Below is a small trained network, with its code and all its weights. Each question gives an input and a target symbol and asks what happens when units are switched off, that is, made to give their printed mean instead of their output.

import numpy as np


def w(rows, s, z=0):
    codes = np.array(rows[::2]) - 128.0
    scale = np.full(codes.shape[1], s)
    scale[-1] = z or s
    return codes * scale


def norm(h):
    return h / np.sqrt((h * h).mean(-1, keepdims=True) + 1e-5)


def softmax(a):
    e = np.exp(a - a.max(-1, keepdims=True))
    return e / e.sum(-1, keepdims=True)


def log_softmax(a):
    a = a - a.max(-1, keepdims=True)
    return a - np.log(np.exp(a).sum(-1, keepdims=True))


def net(x, mask):
    ids = ['αβεηθλμξπφψω'.index(c) for c in x.split()]
    T = len(ids)
    res = E[ids] + P[:T]
    u = 0
    for l in range(3):
        r = norm(res)
        for j in range(2):
            rows = slice(3 * j, 3 * j + 3)
            q, k, v = (r @ M[l][rows].T for M in (Q, K, V))
            z = softmax(np.where(np.tri(T) > 0, q @ k.T / 3**0.5, -1e9)) @ v
            o = O[l][rows]
            res = res + np.where(mask[u + j], z, o[:, -1]) @ o[:, :-1]
        u += 2
    return log_softmax(norm(res)[-1] @ U[:, :-1].T + U[:, -1])


Q, K, V, O = {}, {}, {}, {}
E = w([
[90,147,50,127,235,115,132,102,127,123,127],'α',
[153,249,170,95,239,91,38,131,47,86,134],'β',
[114,105,120,79,195,65,141,132,147,16,156],'ε',
[173,165,157,149,158,98,73,159,174,91,165],'η',
[70,154,125,179,107,68,90,157,46,126,159],'θ',
[113,125,171,126,225,42,107,94,109,190,102],'λ',
[71,199,155,142,124,70,183,62,163,121,105],'μ',
[99,141,161,46,163,200,153,142,100,17,102],'ξ',
[142,204,111,194,149,228,108,156,133,95,96],'π',
[137,169,59,65,104,177,56,37,76,139,152],'φ',
[142,150,94,117,72,128,124,163,6,137,176],'ψ',
[148,173,146,59,163,87,203,192,142,199,152],'ω',
],0.021)
P = w([
[102,172,213,179,170,140,117,59,85,105,251],'0',
[90,175,197,158,152,119,89,84,113,119,210],'1',
[132,164,175,160,143,109,118,99,98,105,183],'2',
[165,163,160,141,129,98,127,117,108,92,160],'3',
[166,162,128,139,113,91,124,122,112,86,138],'4',
[169,164,110,126,110,94,131,141,114,94,109],'5',
[166,156,92,114,85,89,127,153,132,79,92],'6',
[159,152,68,118,81,90,132,168,147,79,60],'7',
[160,146,58,109,72,76,117,194,159,76,41],'8',
[142,159,31,94,58,64,116,211,180,78,23],'9',
],0.011)
Q[0] = w([
[101,140,2,171,191,142,62,53,166,135,102],'L0H1',
[177,66,119,127,96,230,45,149,19,144,176],'L0H1',
[113,85,68,18,156,165,181,91,146,52,192],'L0H1',
[118,180,104,143,160,45,65,194,99,107,179],'L0H2',
[185,8,133,216,66,191,141,109,153,230,109],'L0H2',
[141,197,160,142,80,74,176,108,120,125,85],'L0H2',
],0.0095)
K[0] = w([
[86,141,78,165,155,157,102,3,149,134,141],'L0H1',
[191,143,179,134,82,200,116,88,62,141,163],'L0H1',
[156,83,123,6,181,192,138,104,123,79,207],'L0H1',
[163,149,85,78,61,135,184,139,140,123,36],'L0H2',
[103,158,172,140,204,116,140,108,109,91,221],'L0H2',
[145,89,97,106,146,116,109,179,122,120,58],'L0H2',
],0.012)
V[0] = w([
[130,201,207,122,194,96,54,89,72,109,85],'L0H1',
[96,122,49,152,197,79,64,110,148,121,38],'L0H1',
[189,109,172,178,91,56,152,103,118,80,141],'L0H1',
[116,46,125,181,202,2,39,140,148,106,151],'L0H2',
[114,164,80,183,47,82,161,16,179,112,71],'L0H2',
[172,125,74,196,102,168,77,126,130,146,143],'L0H2',
],0.007)
O[0] = w([
[126,134,128,178,125,123,249,93,187,126,175,254],'L0H1',
[180,56,170,187,133,113,173,156,106,128,64,178],'L0H1',
[79,90,125,115,146,115,111,158,160,129,151,165],'L0H1',
[167,53,113,65,128,142,128,130,94,181,116,95],'L0H2',
[130,147,98,171,40,75,143,109,169,128,115,199],'L0H2',
[103,159,175,120,119,182,156,150,135,183,160,98],'L0H2',
],0.011,0.0089)
Q[1] = w([
[143,53,177,70,188,180,81,139,172,214,131],'L1H1',
[20,101,224,185,99,141,84,42,132,160,6],'L1H1',
[183,138,85,132,134,246,106,135,73,174,174],'L1H1',
[231,200,26,75,153,7,178,173,97,132,194],'L1H2',
[109,153,101,202,180,186,150,72,77,105,219],'L1H2',
[190,2,173,63,174,182,13,151,104,210,177],'L1H2',
],0.0069)
K[1] = w([
[119,53,184,122,187,137,147,59,140,153,156],'L1H1',
[97,107,94,133,73,111,147,62,129,116,114],'L1H1',
[105,145,159,91,175,128,129,77,101,197,141],'L1H1',
[78,139,146,49,87,112,178,173,97,160,60],'L1H2',
[170,144,118,72,150,115,144,130,114,156,201],'L1H2',
[98,51,247,156,149,137,129,76,115,172,166],'L1H2',
],0.011)
V[1] = w([
[129,62,91,201,157,214,123,204,157,97,196],'L1H1',
[223,182,71,205,77,121,30,187,161,62,235],'L1H1',
[200,168,135,145,221,179,102,78,229,208,79],'L1H1',
[129,50,248,112,95,205,128,38,209,34,75],'L1H2',
[254,187,126,10,146,139,121,143,197,124,74],'L1H2',
[172,142,194,187,188,11,106,226,203,108,172],'L1H2',
],0.007)
O[1] = w([
[110,159,222,175,91,148,34,229,173,110,127,112],'L1H1',
[91,86,207,134,99,144,136,90,158,153,67,255],'L1H1',
[184,143,100,155,161,153,88,116,251,150,113,92],'L1H1',
[98,47,87,142,171,180,127,90,221,68,177,82],'L1H2',
[109,244,142,109,232,95,179,47,183,127,156,89],'L1H2',
[114,135,93,102,173,151,25,101,125,188,60,193],'L1H2',
],0.011,0.0085)
Q[2] = w([
[148,101,186,158,95,99,53,187,254,145,99],'L2H1',
[235,46,123,100,182,82,98,131,60,95,151],'L2H1',
[170,155,188,62,98,92,19,158,182,126,209],'L2H1',
[209,156,102,85,78,187,56,211,129,155,88],'L2H2',
[234,60,137,50,200,201,39,175,97,134,120],'L2H2',
[138,219,183,145,43,162,171,163,67,142,180],'L2H2',
],0.0088)
K[2] = w([
[120,130,215,188,167,139,101,213,199,137,85],'L2H1',
[164,47,150,90,207,71,148,122,59,69,161],'L2H1',
[68,102,207,155,218,151,54,173,164,183,224],'L2H1',
[108,80,191,254,122,94,93,154,141,169,163],'L2H2',
[160,11,215,128,236,80,93,153,165,185,222],'L2H2',
[121,183,76,151,108,163,90,137,29,181,198],'L2H2',
],0.0085)
V[2] = w([
[175,119,60,206,103,127,78,84,174,218,103],'L2H1',
[19,1,95,169,143,216,104,127,118,48,88],'L2H1',
[150,161,82,152,89,144,159,166,126,71,28],'L2H1',
[20,116,129,76,206,166,190,211,102,86,108],'L2H2',
[142,117,45,187,191,73,121,156,85,168,198],'L2H2',
[133,124,91,52,78,177,89,156,216,196,99],'L2H2',
],0.0067)
O[2] = w([
[156,121,206,93,120,194,111,169,100,80,149,224],'L2H1',
[170,163,98,119,144,128,80,199,120,171,85,107],'L2H1',
[87,157,179,135,162,219,10,115,189,170,224,177],'L2H1',
[103,115,200,86,116,138,60,255,88,71,156,44],'L2H2',
[62,204,152,171,100,203,111,137,116,162,86,62],'L2H2',
[180,165,205,204,164,101,195,108,116,136,255,3],'L2H2',
],0.0084,0.0048)
U = w([
[114,179,82,65,158,117,141,179,168,207,116,129],'α',
[144,90,97,123,49,152,65,2,135,149,76,145],'β',
[115,218,160,142,205,97,73,56,92,140,103,2],'ε',
[142,43,188,103,207,136,146,106,130,225,153,224],'η',
[135,189,71,185,73,93,199,125,181,109,157,193],'θ',
[101,81,140,123,173,113,85,114,116,25,103,71],'λ',
[65,111,245,139,134,189,78,94,195,198,115,181],'μ',
[151,124,148,103,85,150,117,156,88,177,144,254],'ξ',
[80,189,108,191,131,227,143,172,154,161,92,83],'π',
[103,134,164,91,164,209,145,99,120,55,84,41],'φ',
[89,120,217,185,83,123,139,142,47,126,100,54],'ψ',
[202,109,129,203,172,191,163,129,77,119,54,143],'ω',
],0.0061,0.0024)

Each question gives the input, a string of symbols that net reads in full, and the target symbol t.
The units are the heads (3 rows each of Q, K, V and O). Each row of codes is followed by its name. A weight is (code - 128) times the scale printed after its matrix; where a second scale follows, it is the last column's (O and U).
mask holds one flag per head, layer by layer. A switched-off head (its flag False) gives its mean, the last column of its rows in O, instead of its output. The means were averaged over made-up inputs and are rounded, as every weight is.
A unit's drop is (log p(t) with every unit on - log p(t) with that unit switched off) / (log p(t) with every unit on - log p(t) with every unit switched off).
The circuit of an input: a set's keep is (log p(t) with only the set's units on - log p(t) with every unit switched off) / (log p(t) with every unit on - log p(t) with every unit switched off). Starting from all 6 units, units are removed one at a time, each time the one whose removal leaves the highest keep (on an exact tie, the one counted first), for as long as the keep stays at least 0.8.
circuit, biggest first: the units of the circuit, biggest drop first
most important unit: the unit with the biggest drop
which heads matter: for each layer, one digit per head in row order, 1 if its drop is at least 0.15 and else 0, layers parted by /
drop when u is switched off: that unit's drop, to one decimal
input μ η φ η η μ ε θ ω μ, target ε: circuit, biggest first : [L1H2, L0H1]
input α μ α, target β: most important unit : L0H2
input θ β μ ξ β, target λ: circuit, biggest first : [L2H2, L0H1]
input α ξ α φ, target θ: which heads matter : 00 / 01 / 00
input μ μ α α ω μ, target ε: which heads matter : 11 / 01 / 00
input μ μ μ μ λ η ω, target ε: which heads matter : 00 / 01 / 00
input ξ μ ψ μ ω λ ε ψ ε, target ψ: circuit, biggest first : [L1H2, L1H1]
input η η μ μ λ η π θ η α, target ω: which heads matter : 10 / 00 / 01
input μ μ ψ μ θ ξ μ, target λ: circuit, biggest first : [L2H2, L0H2]
input λ η η ξ η, target λ: which heads matter : 01 / 00 / 11
input φ μ η ξ μ μ, target λ: circuit, biggest first : [L0H2, L2H2]
input μ λ μ ε μ ψ β, target ψ: circuit, biggest first : [L1H2, L1H1]
input μ μ π η η, target μ: which heads matter : 00 / 10 / 00
input μ η α η ξ θ θ φ, target θ: which heads matter : 01 / 01 / 00
input α φ φ μ η η, target μ: circuit, biggest first : [L1H1]
input β η ψ α, target ψ: which heads matter : 10 / 01 / 00
input ε ψ α φ λ, target θ: circuit, biggest first : [L1H2, L0H2, L0H1, L1H1]
input η η η, target η: which heads matter : 01 / 00 / 11
input μ ψ η μ α η, target β: circuit, biggest first : [L0H2, L1H2]
input ε η η ψ η, target ψ: which heads matter : 10 / 01 / 10
input α ξ α ε ψ η, target ψ: which heads matter : 10 / 01 / 00
input μ η μ, target β: circuit, biggest first : [L1H2]
input μ μ μ ψ η μ, target ψ: which heads matter : 10 / 01 / 01
input μ ε μ, target β: which heads matter : 01 / 01 / 00
input θ μ μ μ μ ε, target β: drop when L0H2 is switched off : 1.2
input η φ μ, target θ: drop when L1H1 is switched off : 0.1
